In the rows, 128 means zero.
Each row has a class, written after it.
[ 80 109 133 125 106 106  90 110 155 111 138 138 134 100 221 163 145 146
  64 122 125 125 128 110 137 124 132 121 150 121 194 122 106 180 113 137
 141 146 124 148 156 106 137 121  64 146 157] => lasur
[185 156 123 117 104 118  78 167 149 100 160 148  96 164 101 126 161 136
  84 128 124 141  62 163 135 102 120 144 183 128 155 164 149 112 159 187
 128  83 132 113 123  78 143 125 113 123  67] => lasur
[163 183 187  75 102 139 178 124 113  77 155 108 137 167 126 117 143 117
 154 166 113 142  36 114 134 109 104  99 111 141 151 136 130 131 113 141
 129 165 113 109 118 157 115 159 148  99 166] => Gotol
[213 155 124 141 120 126  85 137 147  34 140 150  87 171  69 101 153 147
 110 136 132 159  59 161 137 137 119 139 181 107 130 166 127 120 153 169
 119  72 127 125 124  73 151 109  99 128  82] => Zam
[ 66 116 132 130 101 112 111  86 147  97 138 148 128  84 221 168 130 150
  85 134 122 127 122 123 149 145 130 108 154 111 194 118  93 190 135 121
 143 133 106 128 156  91 136 106  70 145 155] => lepu
[145 187 169  86 104 132 155 133 110  99 155 137 132 167 128 113 139 151
 164 161  94 145  66 128 143 117 105  83 109 148 168 137 136 138 105 108
 128 161 132 103 123 163 121 177 146 104 169] => mano
[184 176 128 125 106 114 100 151 134  60 141 136 109 165  93 123 153 128
 114 128 133 161  72 147 153 124 140 123 171 105 151 144 133 141 159 201
 121  69 106 133 113  68 146 143 126 118  67] => Damuz
[127 195 173  73 118 140 175 129 134 104 139 112 123 146 120 117 141 137
 171 153 104 155  28 105 148  95 119  85 121 155 129 123 134 142  84 127
 125 130 121 120 111 142 145 174 137 120 133] => mulaz
[203 141 128 107  98 118  90 145 129  63 127 136  98 173  75  92 149 142
 104 123 113 160  74 161 138 118 146 124 150 110 134 129 155 136 173 194
 133  78 105 115 113  76 154 130 125 116  77] => Nura
[163 198 175  70  91 156 173 133 112  79 153 115 126 152 135 110 130 131
 161 185 133 133  41 120 133 127 107  89  90 149 167 135 135 150 100 141
 136 159 131 113 124 154 123 175 146 112 159] => mano
[ 83 122 149 111  94 105 105 101 133 128 124 131 139  82 200 141 149 155
  74 105 106 122 119 113 158 122 139 101 149 130 180  87  83 168 134 134
 144 153 123 172 155 105 142 136  77 147 153] => fikeb
[152  89 149 122  96 145  82 131 155  78 105 136 159 110 157 136 171 144
 164 164 116 155 112 117 125 100 155 154 155  95 125 104 154 166 142 143
 122 166 122 134 129 136  89  87 137 143 153] => mulaz
[ 83 103 137 124 121 109  89 105 156  91 128 128 138  89 227 169 151 150
  69 119 133 123 122 106 153 128 107  99 155  92 188 115  96 181 128 142
 143 147 117 144 155 115 130 114  67 145 156] => Bires
[191 165 135 123 102 129  87 159 148  68 125 122  94 158 111 107 163 126
 119 132 132 146  52 162 135 135 102 124 163  91 165 175 156 136 162 189
 125  84 133 113 128  98 129 116  97 144  73] => Bires
[152 165 155 138 109  64 178 108 106 193 103  99 127 121 134 140  78 166
  31 118 129  89 145 148 134 149 126  90 105  81 147  91 117 132  85  75
 140 124 132 116 136 145 155 146 129 112  76] => mano
[ 78 123 139 128  98 109 119  88 150 127 124 132 129  84 216 152 133 157
  77 116 122 130 131 118 151 132 130 104 148 115 183 100  78 177 129 143
 140 141 116 163 162  97 139 114  80 152 149] => fikeb
[ 92 104 155 119 114  97  94 109 145 100 134 124 147 104 206 135 144 129
  93 107 123 135 111 123 146 118 127 123 164 123 177 117  93 172 139 127
 137 137 118 157 164 106 123 111  70 145 149] => Gotol
[155  97 180 119 123 130  97 124 137  65  84 153 153 115 153 138 147 144
 190 134 122 153 124 132 116 110 155 172 130  90 140 103 148 172 147 162
 108 200 120 111 129 123  82  82 137 137 157] => ralu
[136 213 173  61 112 135 175 109 124 103 160 125 125 157 110 125 129 130
 182 156 105 163  45 120 151 127 123  84 128 152 153 129 136 145  96 107
 144 140  96  86 121 140 125 162 133 115 139] => lepu
[155 195 178  58  97 140 174 141 122  79 152 118 123 166 134 117 141 126
 145 172 128 145  57 112 128 121 115 107 105 148 166 141 138 139  84 135
 138 158 134 103 119 154 127 164 138 107 148] => lasur
[144 187 169  88  90 144 188 139 128  99 127 115 133 142 126  91 129 151
 172 158 119 173  32  92 138 106 113 100 116 133 154 135 121 170 107 117
 118 153 123 119 144 154 121 155 139 126 143] => mulaz
[157 209 177  88 102 147 179 129 127  74 127 119 133 151 129  79 126 145
 152 154 128 170  57 100 151 124 115 103 118 145 146 144 109 183  99  99
 120 167 120 113 137 129 124 147 136 128 123] => Zam
[199 181 134 137  90 135  91 154 150  58 126 131  84 157  93 105 167 116
 101 123 140 142  75 172 136 147 106 127 180  95 166 167 145 149 159 217
 130  68 130 107 123  65 124 121 105 136  74] => Danun
[154 137 153 114 105  70 189 107 100 180  68 104 111 108 103 116  65 182
  13 100 135 111 126 141 138 136 130 101  97  63 141  77 153 152  89  81
 142 114 112 135 127 166 141 141 129 123  79] => Nura
[160 158 154 151 111  75 190 109 103 185  83 112 121 122 120 126  81 167
  19 118 145  97 121 143 135 143 122  90  94  68 154  97 140 141  91  79
 144 113 126 146 128 146 138 133 125 122  91] => mano
[ 76 109 146 111  99 109 109 107 135 111 131 136 132  98 209 157 151 151
  92 105 129 125 113 113 142 127 128 109 152 121 186  97  92 202 142 152
 133 152 127 153 151 100 131 131  70 137 163] => ralu
[144 197 177  64  99 143 178 140 124  97 158 118 123 162 138 104 136 134
 140 168 125 145  49 109 135 113 120 106 103 151 158 137 137 141  84 140
 138 162 129 110 118 142 126 161 139 105 147] => lasur
[ 77 124 136 123 109 117 114 103 143 100 139 138 133  82 231 152 141 160
  81 124 137 122 122  98 153 127 121 107 158  99 188 103  96 197 128 151
 126 146 123 157 159 108 138 130  78 151 149] => Damuz
[175 107 150 105 109 142  68 128 150 105 104 137 165 116 171 149 168 155
 161 145 102 152 128 129 139 103 129 142 151  87 128  97 163 152 136 141
 118 198 121 118 134 153  88  82 132 143 159] => Bires
[201 148 133 134  98 116  92 149 140  58 142 141 108 152 107 115 155 126
  93 138 125 138  38 161 142 114 107 131 176 118 141 159 129 109 179 188
 124  75 113 124 118  79 139 116 116 123  80] => Gotol
[152  98 175 104 129 126  74 128 145  53  78 136 157 112 160 135 159 141
 156 137 117 141 130 126 134  99 141 149 130  88 140 115 145 163 138 142
 119 183 121 124 136 156  90  74 140 146 141] => Bires
[204 161 123 130 107 131  73 154 139  75 150 148  89 142  93 114 167 130
  77 127 134 141  80 161 138 114 101 131 179 106 160 157 146 130 173 202
 129  79 124 101 119  63 130 128 126 126  64] => Danun
[133 152 163 123 118  57 215 100 106 205  91 101 132 106 120 105  77 177
  26 113 118  93 115 142 142 140 122  94 105  70 145  96 123 131 100  87
 124 133 116 130 101 138 128 127 127 108  95] => Gotol
[170 208 181  84 100 155 181 126 125  82 124 123 142 150 117  72 123 142
 156 160 130 173  54  97 150 124 118 103 124 144 145 142 117 181 111 109
 124 169 117 112 142 134 120 144 128 130 131] => Zam
[203 156 129 122 112 130 100 138 132  67 119 133 105 168  76  79 156 136
 116 144 127 152  83 153 136 131 141 130 164 118 140 144 123 133 159 182
 127  81 116 130 117  48 157 127 107 119  66] => Zam
[154 104 172 103 107 126  77 137 144  70  71 144 160 132 167 132 151 141
 165 142 116 146 139 127 112  97 164 169 140 102 139 105 156 157 122 137
 107 185 122 127 149 140  96  83 130 135 132] => lasur
[140 188 169  94  92 142 186 142 120 101 130 116 138 146 122  92 137 143
 172 161 123 169  36  88 140 113 123  99 115 137 152 139 121 177 110 108
 124 153 120 125 141 148 123 150 146 133 141] => mulaz
[195 182 126 122 102 134  90 152 147  60 153 129  92 161 108 107 165 134
 116 133 135 145  56 164 134 134 123 129 179 100 159 168 150 149 154 214
 122  73 126 114 127  85 137 127 106 133  76] => Damuz
[192 174 124 120  86 139  97 145 141  79 152 137  82 163  90 109 151 127
 134 143 120 152  39 185 128 144 130 137 177 111 163 169 162 138 167 181
 132  65 119  88 133  80 131 106  99 135  81] => lepu
[ 80 104 135 126 123 109  89 103 154  88 126 136 135  85 227 164 148 151
  62 128 128 125 118 105 157 126 107 102 149  90 186 124  97 187 137 139
 139 149 117 143 150 111 131 112  70 147 154] => Bires
[ 97 113 142 114 112 108  74 112 142  95 143 131 129 104 217 154 145 145
  94 130 135 121 125 126 143 123 129 114 149 126 189 112  97 187 126 123
 146 136 131 155 171 108 139 126  83 151 146] => mano
[141 179 155 129 122  60 207 112 106 183 102 101 125 119 119 146  88 169
  37  98 136  97 144 133 138 139 121  96 124  63 158  90 123 139  75  86
 129 131 128 118 136 165 157 156 121 120  70] => Damuz
[ 88 121 154 105 106 126 105  99 139 104 115 126 143  98 205 118 148 155
  74 130 130 119 125 107 153 126 135 104 162 133 167 102  86 198 128 137
 136 145 125 167 158  85 148 125  68 142 135] => Zam
[129 162 152 126 133  76 205 109 110 198 107 117 127 100 127 129  80 187
  24 110 137 106 131 128 143 135 127  99 109  61 146  92 131 153  81 100
 125 129 122 127 106 147 132 143 137 117  85] => Damuz
[141 160 166 139 108  67 195 110 109 218  87  96 125 119 113 109  70 156
   6  98 125  95 103 152 134 139 126  98 121  62 146 105 130 119  98  81
 120 104 121 132 101 133 130 140 118 108  72] => Gotol
[191  93 146 104 104 152  74 119 151  58  87 129 158 126 144 134 163 153
 140 153 109 135 117 126 124 104 150 153 128  97 106  92 166 160 143 182
 122 188 109 106 145 168 104  75 160 140 140] => Nura
[187 109 153 112 120 164  80 112 167  61  90 140 169 130 143 116 173 151
 154 171 120 142 132 126 122  98 149 158 151 112 100  98 140 161 133 167
 120 193 114 113 134 133 108  74 132 143 129] => Zam
[ 77 112 151 105 105 116 110 104 131 119 128 131 141 101 210 159 153 152
  94 103 126 122 119 110 138 123 135 111 151 134 174  95  83 202 139 155
 135 158 122 151 149  99 136 132  77 134 171] => ralu
[152 103 171  99 107 121  84 139 143  78  84 142 161 128 165 129 151 150
 162 142 119 144 137 125 119  98 154 165 138 110 138 104 159 151 128 144
 110 186 128 127 149 149  96  86 135 132 136] => lasur
[ 81 116 147 106  99 112  98  96 137 103 133 135 124  95 209 146 141 142
  98 118 117 135 120 127 142 130 142 118 159 112 197 107 105 190 129  99
 148 135 114 134 163 100 126 115  66 148 148] => lepu
[183 111 159 108 125 165  75 118 154  65  90 142 167 125 137 109 174 149
 148 169 117 139 116 124 126 102 154 153 144 116 110 104 141 165 132 162
 121 188 118 118 131 129 106  77 136 143 129] => Zam
[184 114 152 122  99 152  64 127 151  74 116 143 165 119 166 146 162 136
 157 170 124 141 117 131 134 124 144 146 144 113 124 111 160 157 144 146
 129 167 125 126 131 144  86  87 150 145 169] => mano
[204 168 121 128 101 107 105 137 140  64 138 140  78 166  68 130 156 140
 120 102 112 155  67 168 143 121 121 127 179 104 155 150 128  98 167 172
 121  78 118 138 129  86 140 118 116 122  92] => fikeb
[173 102 179 105 123 117  96 126 140  66  75 129 172 129 151 122 149 134
 175 136 110 149 116 128 121  97 150 158 139  92 135 101 139 155 145 138
 103 191 108 118 143 143  84  73 141 133 151] => Gotol
[186 165 132 114  93 106  98 143 134 104 134 139  97 160  89 118 149 137
 112 126 113 158  88 168 144 116 138 123 167 119 142 133 128 119 169 174
 127  72 112 143 109  57 156 141 125 121  71] => fikeb
[137 180 174  78  95 132 190 141 111  99 161 134 123 162 113 120 146 152
 174 130 107 162  56 131 137 123 113 108 115 141 168 129 129 156 102 132
 124 174 134  94 102 144 102 164 142 100 173] => ralu
[135 183 168  77 109 140 166 144 120  92 164 129 133 149 118 118 150 140
 159 139 100 157  52 116 152 113  96  90 118 134 177 145 138 135 100 108
 132 176 130  86 112 179  98 162 137 113 170] => Bires
[187  94 155 105  88 153  79 123 150  65  81 142 149 116 155 123 154 148
 139 153 111 147 123 124 133 110 147 156 143  91 112 100 176 175 147 140
 125 169 112 121 135 160  94  88 151 151 155] => Nura
[136 158 162 127 120  62 188 107 105 213 104 105 119 126 121 144  83 173
  52  95 134 107 139 152 119 145 129 107 116  69 155  91 120 147  90  93
 130 152 126 103 124 137 140 144 115 110  84] => ralu
[132 194 163  79 110 140 162 132 111  98 174 133 129 153 125 122 145 152
 163 146 100 160  57 105 152 107 112 100 128 141 162 133 132 152  94 125
 124 162 120 106 122 172 108 180 153 115 153] => Damuz
[103 107 132 112 100 121 102 100 149  74 119 131 111  90 221 150 124 157
  65 121 127 131 105 119 151 138 118 115 140  98 180 111 111 193 117 136
 134 140 126 135 175 121 145 107  84 153 154] => Nura
[198 168 124 127  89 133 106 146 140  60 153 139  83 165  84 119 160 122
 137 136 119 155  45 185 133 138 122 134 174 107 171 165 158 134 165 181
 141  72 117  86 137  84 120  98 101 127  80] => lepu
[194 146 128 130 109 112  96 145 140  51 149 156  76 176  73 139 159 140
 126 106 130 153  49 173 126 122 117 139 173 104 163 163 136 132 167 200
 111  79 131 124 129  86 137 107 106 118 102] => ralu
[149 210 181  74  93 139 184 124 117 112 131 121 131 140 125 100 124 139
 151 141 114 167  53 101 151 112 123  97 108 147 156 130 108 162 125 114
 125 173 116 122 136 149 120 152 150 133 145] => fikeb
[136 195 163  79 100 137 189 125 110  98 175 135 119 154 110 114 143 148
 164 142  93 159  45 129 145 117 117  94 108 148 180 132 144 142 104 104
 141 163 116  81 119 149 108 146 138 111 162] => lepu
[148 164 162 126 112  61 188 106 110 198  89  99 136 131 119 140  78 154
  31 103 123 102 119 156 134 133 121  97 128  77 146  93 116 117  93  78
 122 134 119 120 129 157 148 126 119 113  83] => Gotol
[ 89 123 145 114 113 122 112 102 140 127 111 124 148 110 222 126 148 142
  74 138 107 124  91 128 152 124 110 105 150 125 163 125  78 174 125 135
 139 150 120 149 158 115 129 111  80 141 152] => Gotol
[143 177 153 126 127  62 194 113 110 190 107 105 130 122 120 148  80 173
  26  97 136 107 141 136 141 138 124  99 128  64 147  95 120 142  80  84
 125 129 128 110 133 167 150 150 127 115  73] => Damuz
[142 208 174  73  99 135 184 146 125 110 129 128 141 166 128  90 126 132
 142 147 119 167  53 101 146 107 118 106 110 159 164 155 118 161  97 105
 128 166 127 113 146 158 126 154 135 120 140] => lasur
[193 172 130 126  98 120  87 148 138  71 126 126 100 160  93 106 171 123
  98 122 127 143  94 151 135 130 134 125 169 103 139 129 132 144 165 207
 125  82 115 111 106  46 143 133 122 124  57] => Danun
[ 84 119 133 130 102 113 103  86 152 123 152 144 124  79 214 155 130 153
  86 115 119 137 126 118 149 123 124  98 143 117 185 104  88 173 129 133
 139 155 115 160 157 103 129 112  76 148 156] => fikeb
[126 152 147 119 115  69 206  94 103 200 107 123 111  94 124 126  73 186
  40 121 126 109 127 142 137 152 126  94  97  66 165  90 134 142  99  64
 137 130 118 101 112 139 126 122 124 117  92] => lepu
[210 134 121 111 106 132  81 147 141  45 143 147  77 154  98 112 150 141
  90 132 120 151  52 169 139 103 112 138 162 102 151 151 166 117 164 186
 129  79 123 101 138  95 143 114 129 125  68] => Nura
[ 80 111 149 122 104 105  93 107 142 112 146 141 127 106 212 156 145 146
 109 103 138 138 132 121 135 131 134 123 162 116 192 115  91 196 133 120
 133 152 125 144 159  96 125 118  82 144 154] => ralu
[134 214 172  72 128 137 166 133 118  87 159 127 133 152 127 127 131 135
 184 135 116 170  52 105 162 108 112  84 125 149 147 124 129 143  79 134
 123 147 112 114 121 149 119 183 147 107 135] => Damuz
[132 175 162  87  97 146 186 134 118 107 146 121 118 148 112 105 147 153
 170 161  98 147  44 112 133 103 114  97 122 133 159 125 136 131  96 114
 127 157 133 102 118 167 120 164 142 113 161] => mulaz
[158  87 165 120 109 136 105 129 152  52  68 141 163 112 139 120 153 140
 184 153 115 160 115 121 114  95 164 162 133  84 143 104 148 162 127 138
 106 172 126 124 149 151  93  74 134 141 146] => mulaz
[147 172 163  62  97 146 168 131 101  93 151 133 104 162 111 103 141 159
 150 151  89 142  53 126 141 103 108  96 110 140 152 126 163 144 110 119
 129 167 125  93 122 178 126 167 158 113 164] => Nura
[ 81 109 145 124 117 117 115  97 149 121 115 140 146 103 224 129 141 146
  87 128 109 126 108 128 147 115 103  99 148 129 161 126  75 177 127 136
 134 138 116 154 152 109 125 105  83 138 148] => Gotol
[184 114 147 105 105 136  82 118 151 129 114 131 160 118 155 145 156 151
 165 131  94 169 133 138 132  97 149 151 141  98 126  78 153 144 131 141
 119 198 123 124 153 145  83  77 141 139 153] => fikeb
[158 101 156 111 100 147  78 128 157  63 100 141 170 107 177 134 178 135
 148 149 112 152 118 109 147 110 135 147 149  88 130 115 153 166 156 136
 120 185 126 130 123 148  74  78 132 152 155] => Bires
[208 138 116 122 100 133  82 151 140  56 144 142  82 155  97 114 148 139
  86 131 120 145  56 168 138 119 119 142 169 105 136 156 164 124 166 183
 128  75 122 102 133  92 148 116 128 127  72] => Nura
[124 194 171  83 124 129 156 124 131 104 145 117 131 147 113 111 139 144
 182 154 106 156  49 110 142 111 126  82 128 151 138 133 130 135  85 112
 131 141 111 108 114 146 137 167 142 120 131] => mulaz
[154 187 167  88 106 152 174 129 117  93 162 129 128 166  97  95 147 151
 149 160 103 154  57 123 139 120 111 106 130 146 161 142 130 143  93 118
 132 170 131  90 123 149 117 162 129 110 148] => Zam
[205 171 139 126  87 121 109 152 148  66 128 115 104 174  94  92 158 112
 117 126 120 145  37 181 134 136 116 130 177 107 161 169 140 128 167 194
 123  72 125 112 127  89 128 112  94 129  87] => Gotol
[ 71 114 145  93 100 117  95  92 121 121 133 131 132  93 208 154 148 148
  83 114 107 119 111 113 142 126 144 104 158 126 186 103  95 196 145 112
 144 138 109 142 155 102 130 129  67 138 157] => lepu
[142 179 168  84 103 135 178 129 119 100 168 140 118 164 114 118 144 146
 184 136 105 167  58 122 135 119 106 101 113 138 172 131 126 147 107 127
 124 178 131  88 114 155 100 160 142 104 171] => ralu
[159 112 154 100  89 129  74 134 163  75 100 136 161 135 168 129 166 135
 154 153 116 152 145 125 134 109 164 162 153 110 124 107 161 157 135 139
 122 175 124 133 124 135  90  85 135 134 147] => lasur
[158 193 170  94 104 136 162 140 106 104 162 135 132 155 125 103 137 151
 167 163 100 142  52 120 144 125 104  86 106 139 168 135 140 133 106 108
 134 176 131  96 121 152 115 178 145 104 174] => mano
[125 187 164  57  99 138 167 145 115 124 153 135 116 172 121 113 151 148
 141 154  93 146  59 128 138 103 113 107 129 153 174 142 147 128  94 119
 132 162 135 107 102 153 113 176 135 105 163] => lasur
[156 206 179  74 118 136 158 125 128 104 153 126 136 163 127 114 123 130
 184 165 119 158  58 117 147 115 112  80 110 156 143 127 131 142  98 124
 132 144 116 111 125 142 133 177 145 114 139] => mano
[147 165 150 137 105  72 199 107 107 229 100 106 118  98 100 112  74 167
   8  90 116 115 109 144 149 142 136  91 103  72 149  87 127 123  86  82
 140 114 126 143 110 133 128 150 118 114  77] => fikeb
[125 164 152 131 121  68 197 111 105 200 104 109 123 110 111 123  78 170
  33 100 154 107 136 124 139 139 136  92 117  64 164  90 134 157  81  90
 135 107 112 151 121 147 142 158 118 125  76] => Damuz
[127 165 157 125 104  76 205 102 104 217  98 110 108  99 100 116  63 167
  24 104 129 100 112 159 132 160 140  99 115  64 169 110 143 147  91  66
 142  98 112 114 103 125 126 142 105 113  81] => lepu
[136 146 161 125 123  55 200 109 103 213  80 106 137 111 111 113  69 173
  32 113 126 100 124 143 136 129 121  94 103  72 147  87 122 133 109  89
 128 136 111 118 105 152 130 135 130 110  93] => Gotol
[143 153 161 132 124  65 194 106  99 210  88 111 134  99 129 129  72 183
  12 122 132  83 134 139 140 150 121  84  92  76 154  89 127 139  97  89
 139 124 133 122 111 142 142 149 132 114 101] => mano
